Below is a small trained network, with its code and all its weights. Each question gives an input and a class and asks what happens when units are switched off, that is, made to give their printed mean instead of their output.

import numpy as np


def w(rows, s, z=0):
    codes = np.array(rows[::2]) - 128.0
    scale = np.full(codes.shape[1], s)
    scale[-1] = z or s
    return codes * scale


def norm(h):
    return h / np.sqrt((h * h).mean(-1, keepdims=True) + 1e-5)


def f(y):
    return np.maximum(y, 0)


def log_softmax(a):
    a = a - a.max(-1, keepdims=True)
    return a - np.log(np.exp(a).sum(-1, keepdims=True))


def net(x, mask):
    res = np.array(x, float).reshape(1, 3) / 4 @ E
    u = 0
    for l in range(4):
        y = f(norm(res) @ A[l][:, :-1].T + A[l][:, -1])
        res = res + np.where(mask[u : u + 6], y, B[l][:, -1]) @ B[l][:, :-1]
        u += 6
    return log_softmax(norm(res)[-1] @ U[:, :-1].T + U[:, -1])


A, B = {}, {}
E = w([
[9,161,166,150,79,73,72,145,182],'x0',
[111,44,165,235,132,164,158,117,189],'x1',
[171,184,109,125,138,62,143,86,229],'x2',
],0.0013)
A[0] = w([
[170,165,92,125,158,152,147,88,71,64],'0.n0',
[139,137,70,39,73,65,122,124,143,155],'0.n1',
[160,131,127,163,154,177,144,137,86,118],'0.n2',
[53,99,139,146,138,75,116,177,133,252],'0.n3',
[124,179,80,99,111,177,144,165,69,125],'0.n4',
[90,115,92,105,87,219,164,101,2,93],'0.n5',
],0.0021,0.0016)
B[0] = w([
[65,167,51,173,49,65,193,178,120,164],'0.n0',
[179,78,199,178,143,99,143,127,142,207],'0.n1',
[183,137,64,163,87,79,144,200,178,177],'0.n2',
[253,145,78,174,116,135,182,108,55,255],'0.n3',
[162,39,212,114,145,87,135,149,205,185],'0.n4',
[118,195,92,155,218,172,91,69,168,216],'0.n5',
],0.0021,0.0022)
A[1] = w([
[99,135,158,3,110,115,132,164,113,5],'1.n0',
[180,180,96,186,147,81,162,192,143,161],'1.n1',
[111,84,177,182,104,144,101,92,137,74],'1.n2',
[134,6,108,187,150,175,139,116,154,182],'1.n3',
[17,86,111,103,158,212,76,197,61,8],'1.n4',
[24,193,146,153,7,110,49,158,142,33],'1.n5',
],0.0027,0.0012)
B[1] = w([
[100,3,170,77,71,154,49,141,249,146],'1.n0',
[120,120,175,166,127,122,85,93,70,238],'1.n1',
[144,85,162,52,135,213,139,133,140,174],'1.n2',
[66,161,157,64,93,103,141,151,107,252],'1.n3',
[163,253,61,151,217,226,81,19,156,179],'1.n4',
[218,148,19,135,139,119,231,202,51,196],'1.n5',
],0.003,0.0028)
A[2] = w([
[156,142,98,80,137,102,182,150,83,39],'2.n0',
[161,135,103,156,81,133,165,126,66,6],'2.n1',
[137,96,62,30,92,96,27,208,100,153],'2.n2',
[137,120,26,170,134,97,198,193,108,70],'2.n3',
[105,133,151,97,132,120,2,65,110,64],'2.n4',
[181,162,84,78,109,67,67,105,158,169],'2.n5',
],0.003,0.0018)
B[2] = w([
[121,89,122,178,76,118,159,189,151,185],'2.n0',
[163,186,164,142,75,23,186,172,41,182],'2.n1',
[52,36,219,190,72,162,216,95,136,206],'2.n2',
[212,227,46,171,34,44,245,194,32,216],'2.n3',
[150,149,159,145,62,84,189,181,113,175],'2.n4',
[59,105,152,130,148,253,125,114,170,254],'2.n5',
],0.0029,0.002)
A[3] = w([
[193,106,50,107,163,85,206,176,110,93],'3.n0',
[108,217,84,145,226,192,86,59,169,210],'3.n1',
[95,4,142,137,111,146,138,190,202,6],'3.n2',
[87,131,169,105,154,47,27,118,37,145],'3.n3',
[93,111,99,137,117,181,135,119,67,231],'3.n4',
[121,181,106,99,188,52,87,22,212,44],'3.n5',
],0.0037,0.0013)
B[3] = w([
[43,194,114,168,52,95,147,184,118,237],'3.n0',
[185,194,58,112,203,252,43,104,241,248],'3.n1',
[49,77,179,19,78,216,179,50,142,195],'3.n2',
[222,32,195,219,227,91,70,30,81,145],'3.n3',
[174,157,114,132,138,60,104,114,191,251],'3.n4',
[210,206,11,109,199,206,53,193,113,168],'3.n5',
],0.0038,0.0027)
U = w([
[121,243,55,233,16,32,253,222,53,240],'0',
[231,230,40,124,234,254,37,87,247,251],'1',
[36,40,241,36,46,238,231,41,208,245],'2',
[220,72,199,215,211,46,58,52,63,208],'3',
[57,32,31,42,217,34,50,168,68,1],'4',
[50,40,60,32,214,15,20,175,82,1],'5',
[42,32,44,32,198,42,3,180,43,1],'6',
],0.0048,0.0036)

Each question gives the input, the list of numbers given to net, and the class t.
The units are the neurons (one row each of A and B). Each row of codes is followed by its name. A weight is (code - 128) times the scale printed after its matrix; where a second scale follows, it is the last column's (A, B and U).
mask holds one flag per neuron, layer by layer. A switched-off neuron (its flag False) gives its mean, the last column of its row in B, instead of its output. The means were averaged over made-up inputs and are rounded, as every weight is.
A unit's drop is (log p(t) with every unit on - log p(t) with that unit switched off) / (log p(t) with every unit on - log p(t) with every unit switched off).
The circuit of an input: a set's keep is (log p(t) with only the set's units on - log p(t) with every unit switched off) / (log p(t) with every unit on - log p(t) with every unit switched off). Starting from the 12 units with the biggest drops (on a tie, the unit counted first), units are removed one at a time, each time the one whose removal leaves the highest keep (on an exact tie, the one counted first), for as long as the keep stays at least 0.8.
circuit, biggest first: the units of the circuit, biggest drop first
unit that matters most: the unit with the biggest drop
k most important neurons: the k neurons with the biggest drops, biggest first
k most important neurons of layer l: the k neurons of layer l with the biggest drops, biggest first
input [1,-3,3], class 3: most important neuron of layer 1 => [1.n1]
input [-8,7,8], class 0: circuit, biggest first => [3.n1; 3.n0]
input [-3,7,5], class 2: 3 most important neurons => [1.n4; 0.n5; 1.n5]
input [-3,-3,-3], class 3: 3 most important neurons of layer 0 => [0.n0; 0.n5; 0.n4]
input [-3,0,1], class 3: 2 most important neurons => [1.n1; 1.n5]
input [1,6,5], class 2: 4 most important neurons => [1.n4; 0.n5; 3.n1; 1.n2]
input [0,7,-7], class 1: 4 most important neurons => [1.n4; 0.n1; 0.n4; 2.n2]
input [3,7,-7], class 1: 3 most important neurons => [1.n4; 0.n1; 0.n4]
input [5,-8,7], class 2: 3 most important neurons of layer 1 => [1.n4; 1.n0; 1.n5]
input [-2,1,0], class 3: 4 most important neurons => [1.n1; 1.n5; 0.n3; 3.n3]
input [-1,5,3], class 2: 2 most important neurons => [1.n4; 2.n3]
input [5,5,5], class 0: 3 most important neurons => [1.n4; 0.n5; 0.n4]
input [-6,8,-7], class 2: 2 most important neurons => [1.n5; 0.n2]
input [1,3,-2], class 3: most important neuron => [0.n3]
input [-2,3,0], class 3: 2 most important neurons of layer 1 => [1.n1; 1.n5]
input [1,-1,2], class 3: 2 most important neurons of layer 1 => [1.n1; 1.n4]
input [0,-1,2], class 3: 2 most important neurons => [1.n1; 1.n4]
input [1,6,-6], class 1: 3 most important neurons of layer 0 => [0.n1; 0.n4; 0.n5]
input [-8,0,7], class 0: 2 most important neurons of layer 0 => [0.n0; 0.n5]
input [8,7,-6], class 0: unit that matters most => 1.n5
input [-3,7,4], class 2: 2 most important neurons of layer 1 => [1.n5; 1.n4]
input [7,-8,5], class 2: 2 most important neurons of layer 1 => [1.n0; 1.n4]
